[[-0.08 -0.12 -0.20 -0.13 -0.16]
 [ 0.17  0.00 -0.11 -0.01 -0.19]
 [-0.04 -0.01 -0.07 -0.03  0.01]] yields 0.00

[[-0.099 -0.106  0.011  0.077]
 [-0.124 -0.139  0.014  0.094]
 [ 0.209  0.219  0.019 -0.084]] yields -0.139

[[ -3.071  13.629   6.334  11.733  -0.606   9.053]
 [ 11.088   2.635  20.732   8.595   2.983  11.624]
 [-19.822  21.220 -20.266   6.807  -4.860   4.121]] yields 2.635

[[  10.29  -29.19   83.09   45.88   12.94    9.04]
 [   4.69   46.68  -78.59  -34.59    1.15    5.69]
 [  13.89  155.93  147.58 -147.53   10.24    7.38]] yields 46.68

[[-142.701 -204.177  -17.729 -119.234 -106.998]
 [-171.344 -194.034   38.147 -176.910 -181.160]
 [ -78.236  -17.432  143.067 -103.723 -117.834]] yields -194.034

[[  30.5 -173.0   42.9   12.7    8.8  -44.0 -199.0]
 [  -1.1  194.2  -15.6    9.1   16.5   77.1  230.3]
 [  11.7    7.6   11.3   14.9   14.0   11.1   15.9]] yields 194.2

[[ 0.005  0.037 -0.066 -0.027  0.001  0.005]
 [ 0.006 -0.021  0.007  0.034  0.007  0.006]
 [ 0.012  0.131  0.131 -0.124  0.009  0.006]] yields -0.021

[[ 18.10   0.15 -18.92 -11.15]
 [ -4.83  -6.76  -9.45   9.31]
 [ 12.29  -0.50 -15.77  -4.80]] yields -6.76

[[-1.5 -1.0 -0.2 -0.7 -1.2 -1.4]
 [ 0.2 -0.8 -1.1 -0.7  0.2 -0.3]
 [-0.9  1.7 -0.7  1.7  1.8  0.6]] yields -0.8
---
Q:
[[-0.03  0.40 -1.22 -1.89 -0.56 -3.74  0.03]
 [ 0.77  0.71  2.72  0.30 -3.01 -0.61  0.04]
 [-0.67 -0.32 -4.38 -1.28  2.66 -1.56 -0.15]]
A: 0.40

Q:
[[ 1.59 -0.57  0.71 -5.26 -0.46]
 [ 0.70 -0.36 -0.09 -1.82  0.71]
 [ 1.69  0.52 -0.69 -1.92  0.48]]
A: -0.57

Q:
[[ 4.04  2.35 -0.43  1.19  2.36 -0.08  0.02]
 [-0.52  0.02  0.79  0.43 -1.17  3.24  0.84]
 [-0.66 -2.41  0.92 -2.83 -1.24  0.23  0.44]]
A: 2.35

Q:
[[ 0.37 -0.44  0.03  0.64  0.07 -0.09 -1.00]
 [-2.79  2.96 -1.80  3.23  1.20 -1.42 -2.58]
 [-4.68  4.90 -1.88  4.32  1.65 -2.56 -4.50]]
A: -0.44

Q:
[[ 3.94  0.44 -4.34  0.40  0.45]
 [ 2.93 -0.57  2.80 -3.41  1.66]
 [ 1.97 -5.63  1.53  3.36  0.81]]
A: 0.44

Q:
[[ 3.72  0.01  0.70  0.00  4.96]
 [ 1.88 -0.51 -4.91  4.03  2.19]
 [-3.31 -1.66  4.80  5.36  2.10]]
A: 0.01

Q:
[[ 2.36  3.00  2.71  2.36  5.14]
 [ 0.15 -0.02 -0.86  0.37  1.27]
 [-2.49 -0.49 -1.33 -2.79  3.12]]
A: 3.00

Q:
[[-1.13 -3.64 -0.37 -1.74 -2.25  0.07 -3.15]
 [-0.97 -3.81  0.05 -1.36 -2.53 -0.13 -3.44]
 [ 1.05  4.04 -0.14  1.46  2.53  0.06  3.29]]
A: -3.64

Q:
[[-0.68  0.01 -0.22 -0.89 -0.81  0.07]
 [-1.00  0.00 -3.86  3.46  2.60 -4.06]
 [-1.05  0.00 -4.37  4.07  3.08 -4.64]]
A: 0.01
---
[[-0.56  2.10 -4.92 -1.57 -4.39]
 [-1.88 -3.31 -1.10 -3.53  1.46]
 [-1.77 -0.25  0.00  1.68 -0.53]] -> -0.25

[ 4.07 -0.15 -4.77  1.07  3.83 -1.18  4.94] -> 1.07

[ 3.30 -1.84 -0.76  2.89 -1.15  3.51  5.58] -> 2.89

[-4.00  4.95  4.21  2.93] -> -4.00

[-3.68  3.30  3.06 -3.98] -> -3.68

[-4.85  5.15  4.42 -5.12  5.03] -> 5.15

[ 3.73 -3.86 -3.66  4.00] -> 3.73
---
Input: ((2.18, 3.10, 2.17, -0.70, 3.17, -2.75), (-0.53, -1.33, -2.63, 4.47, -0.73, 0.56))
Output: -0.73
Input: ((-5.27, -5.02, -3.84, -0.12, -0.30), (-4.18, -4.74, 0.81, 1.59, -1.83), (-1.59, -4.30, 4.21, 5.23, -1.41))
Output: 1.59
Input: ((-1.37, 3.83, -2.37, 4.20, 3.39, 3.69), (1.09, -3.87, 2.30, -3.78, -3.98, -3.74), (0.59, 3.53, -3.07, 2.98, 3.54, 3.61))
Output: -3.98
Input: ((-2.82, -3.84, -2.07, 1.56, 0.61, -0.52), (0.81, 3.90, -2.50, -0.96, -0.29, -0.62), (-1.83, -1.23, 4.67, -1.99, -1.18, -2.23))
Output: -0.29
Input: ((-4.72, -0.77, -3.30, 2.57, -4.56, 3.30, -4.58), (-0.25, -3.31, 2.28, -0.75, 0.42, -0.01, 0.35), (3.87, -0.33, 1.35, 2.59, 1.88, -3.79, -0.62))
Output: -0.01
Input: ((2.76, 2.65, -0.21, 0.85), (5.37, -3.62, 2.52, -0.12))
Output: 2.52
---
[ 1.83  1.18  2.23 -1.13  4.42] value 1.83, 4.42

[[ 0.19 -0.43  3.47 -3.57  0.13  3.12]
 [ 0.54 -1.27 -0.15 -0.94  0.29 -5.20]
 [ 0.14  0.41 -0.95  1.03  0.22  2.73]] value 0.19, 2.73

[ 0.49  5.18 -2.85  5.61  1.65] value 0.49, 1.65

[ 0.17  2.15 -4.23  0.32 -5.31 -0.43] value 0.17, -0.43

[-2.51  4.50 -2.76  3.32  3.54  2.81  2.42] value -2.51, 2.42

[[ 1.24  3.66  0.68  1.36 -1.90  5.23]
 [-0.03  1.47 -0.05  0.88 -1.13  2.67]] value 1.24, 2.67

[-4.73 -3.60 -1.95 -0.59 -5.52] value -4.73, -5.52

[ 1.44 -0.81 -0.18 -4.10  3.58 -2.04 -2.45] value 1.44, -2.45

[-3.53 -2.26 -2.38  5.41] value -3.53, 5.41
